Here is a tiny trained network, its code and every weight. The questions are about switching its units off for an input and a class, where a switched-off unit gives its printed mean instead of its output.

import numpy as np


def w(rows, s, z=0):
    codes = np.array(rows[::2]) - 128.0
    scale = np.full(codes.shape[1], s)
    scale[-1] = z or s
    return codes * scale


def f(y):
    return np.maximum(y, 0)


def log_softmax(a):
    a = a - a.max(-1, keepdims=True)
    return a - np.log(np.exp(a).sum(-1, keepdims=True))


def net(x, mask):
    res = np.array(x, float).reshape(1, 5) / 4 @ E
    y = f(res @ A[0][:, :-1].T + A[0][:, -1])
    res = res + np.where(mask, y, B[0][:, -1]) @ B[0][:, :-1]
    return log_softmax(res[-1] @ U[:, :-1].T + U[:, -1])


A, B = {}, {}
E = w([
[241,111,213,106,136,209,210,191,180,104,46],'x0',
[144,105,77,201,90,208,40,209,86,30,152],'x1',
[161,188,190,160,2,169,113,135,185,199,211],'x2',
[148,207,148,211,140,76,72,70,220,36,79],'x3',
[138,213,105,78,47,65,194,174,84,54,135],'x4',
],0.0073)
A[0] = w([
[96,172,180,29,163,25,189,55,191,226,112,83],'N0',
[61,144,80,153,124,84,106,66,77,131,193,3],'N1',
[123,184,93,96,92,72,176,185,127,85,130,59],'N2',
[144,153,160,142,39,136,122,116,189,155,241,64],'N3',
[148,202,142,203,134,79,77,72,194,67,83,16],'N4',
[102,42,146,206,190,193,61,89,188,194,103,178],'N5',
[116,162,97,96,144,100,178,136,70,63,101,95],'N6',
[145,196,107,96,90,79,140,184,110,71,126,22],'N7',
[136,197,146,196,146,112,100,74,211,41,80,2],'N8',
[107,31,115,39,126,176,152,199,29,219,196,104],'N9',
[124,164,175,143,135,82,152,62,157,127,98,59],'N10',
[169,118,175,120,111,189,214,197,185,131,57,66],'N11',
[122,154,118,180,101,181,52,204,115,72,154,79],'N12',
[111,70,142,184,182,163,97,149,162,119,169,50],'N13',
[150,176,108,116,60,94,153,171,101,86,150,74],'N14',
[254,124,176,100,139,172,188,163,137,99,63,88],'N15',
[45,144,40,137,117,56,80,81,87,148,213,38],'N16',
[147,94,80,170,103,166,75,198,97,80,146,30],'N17',
[66,152,94,150,120,75,86,85,96,149,227,44],'N18',
[143,185,152,199,164,88,69,86,206,68,93,35],'N19',
[152,199,117,98,65,83,169,187,81,81,104,69],'N20',
[141,105,83,215,110,184,65,195,112,41,142,77],'N21',
[159,223,196,183,20,169,126,121,165,203,214,114],'N22',
[98,62,65,103,219,89,135,117,82,56,35,23],'N23',
[188,36,145,145,170,148,65,113,159,159,90,81],'N24',
[121,162,122,96,102,104,182,145,115,56,155,2],'N25',
[138,80,103,177,107,159,94,191,113,38,171,57],'N26',
[97,105,86,120,218,114,144,108,61,73,42,71],'N27',
],0.006,0.00099)
B[0] = w([
[138,61,122,86,197,46,157,158,195,123,216,246],'N0',
[80,150,160,152,201,162,104,158,182,72,90,215],'N1',
[105,99,171,154,96,126,119,64,119,144,142,193],'N2',
[206,104,83,115,129,110,73,125,128,134,44,218],'N3',
[102,193,57,58,95,191,186,147,59,132,157,224],'N4',
[77,117,192,185,60,119,151,23,73,175,157,220],'N5',
[166,99,160,160,74,117,96,70,116,170,110,185],'N6',
[95,121,179,163,99,120,162,57,103,187,119,193],'N7',
[101,211,75,61,86,217,180,159,67,106,145,222],'N8',
[100,217,68,55,92,216,184,151,18,110,147,238],'N9',
[149,138,98,88,151,112,178,154,123,117,195,181],'N10',
[71,145,150,166,187,159,105,187,143,71,91,220],'N11',
[154,82,108,87,160,83,158,135,171,140,168,218],'N12',
[118,102,155,161,107,101,152,65,109,154,150,172],'N13',
[122,108,181,169,87,103,120,65,109,165,129,197],'N14',
[52,140,179,204,207,163,105,196,196,54,99,228],'N15',
[78,142,190,186,155,175,100,196,187,36,83,249],'N16',
[162,91,119,90,171,82,153,122,180,128,195,208],'N17',
[69,169,169,181,178,179,98,199,179,75,74,225],'N18',
[114,155,86,82,94,179,181,140,56,125,137,221],'N19',
[86,98,188,193,73,121,127,59,106,161,132,207],'N20',
[139,87,131,88,159,61,184,138,171,147,184,233],'N21',
[253,102,60,107,109,101,41,132,121,172,23,254],'N22',
[213,110,98,106,103,103,57,134,145,161,68,225],'N23',
[96,105,198,170,107,109,126,78,111,155,121,186],'N24',
[103,126,163,181,93,121,152,70,110,147,131,177],'N25',
[151,88,122,114,182,78,171,126,189,149,194,210],'N26',
[214,112,73,103,105,89,41,125,114,182,42,211],'N27',
],0.0061,0.0082)
U = w([
[75,138,169,193,175,174,102,206,173,51,80,52],'0',
[111,166,64,45,106,203,182,140,33,113,162,105],'1',
[219,108,81,106,115,96,37,111,123,152,45,254],'2',
[141,90,123,76,174,42,181,126,197,123,241,95],'3',
[90,107,195,208,91,121,135,1,84,154,144,115],'4',
],0.01,0.00055)

Each question gives the input, the list of numbers given to net, and the class t.
The units are the neurons (one row each of A and B). Each row of codes is followed by its name. A weight is (code - 128) times the scale printed after its matrix; where a second scale follows, it is the last column's (A, B and U).
mask holds one flag per neuron, in row order. A switched-off neuron (its flag False) gives its mean, the last column of its row in B, instead of its output. The means were averaged over made-up inputs and are rounded, as every weight is.
A unit's drop is (log p(t) with every unit on - log p(t) with that unit switched off) / (log p(t) with every unit on - log p(t) with every unit switched off).
The circuit of an input: a set's keep is (log p(t) with only the set's units on - log p(t) with every unit switched off) / (log p(t) with every unit on - log p(t) with every unit switched off). Starting from the 12 units with the biggest drops (on a tie, the unit counted first), units are removed one at a time, each time the one whose removal leaves the highest keep (on an exact tie, the one counted first), for as long as the keep stays at least 0.8.
units of the circuit, in order: the units of the circuit, biggest drop first
top k neurons: the k neurons with the biggest drops, biggest first
drop when u is switched off: that unit's drop, to one decimal
input [3,3,-8,-4,-8], class 2: units of the circuit, in order : (N27)
input [2,7,-6,1,2], class 3: units of the circuit, in order : (N21, N26)
input [-7,5,6,-1,-6], class 0: top 2 neurons : (N18, N16)
input [-5,5,-5,6,3], class 1: top 4 neurons : (N4, N8, N19, N15)
input [-4,5,-4,-1,-5], class 3: units of the circuit, in order : (N21, N17)
input [6,5,-7,-4,3], class 2: top 4 neurons : (N27, N23, N16, N18)
input [8,8,-7,-8,3], class 0: top 4 neurons : (N15, N11, N4, N8)
input [-7,8,-8,2,1], class 2: top 4 neurons : (N27, N23, N15, N0)
input [6,-3,7,7,1], class 1: units of the circuit, in order : (N8, N4)
input [-4,0,0,-4,-3], class 0: units of the circuit, in order : (N16, N18)
input [6,-2,-2,-4,4], class 0: top 2 neurons : (N15, N11)
input [-4,-7,-3,4,-7], class 3: top 3 neurons : (N0, N10, N20)
input [1,3,-3,4,2], class 1: top 2 neurons : (N22, N8)
input [-1,5,-1,5,-6], class 4: units of the circuit, in order : (N5)
input [3,2,4,-3,1], class 2: top 2 neurons : (N22, N16)
input [6,-7,-7,-1,6], class 2: top 4 neurons : (N27, N23, N6, N21)
input [-3,8,3,2,-7], class 3: drop when N17 is switched off : 0.1
input [2,3,8,7,0], class 2: drop when N19 is switched off : -0.1
input [3,3,6,2,-5], class 2: drop when N22 is switched off : 1.0
input [-1,-3,-4,-6,-5], class 1: units of the circuit, in order : (N9)
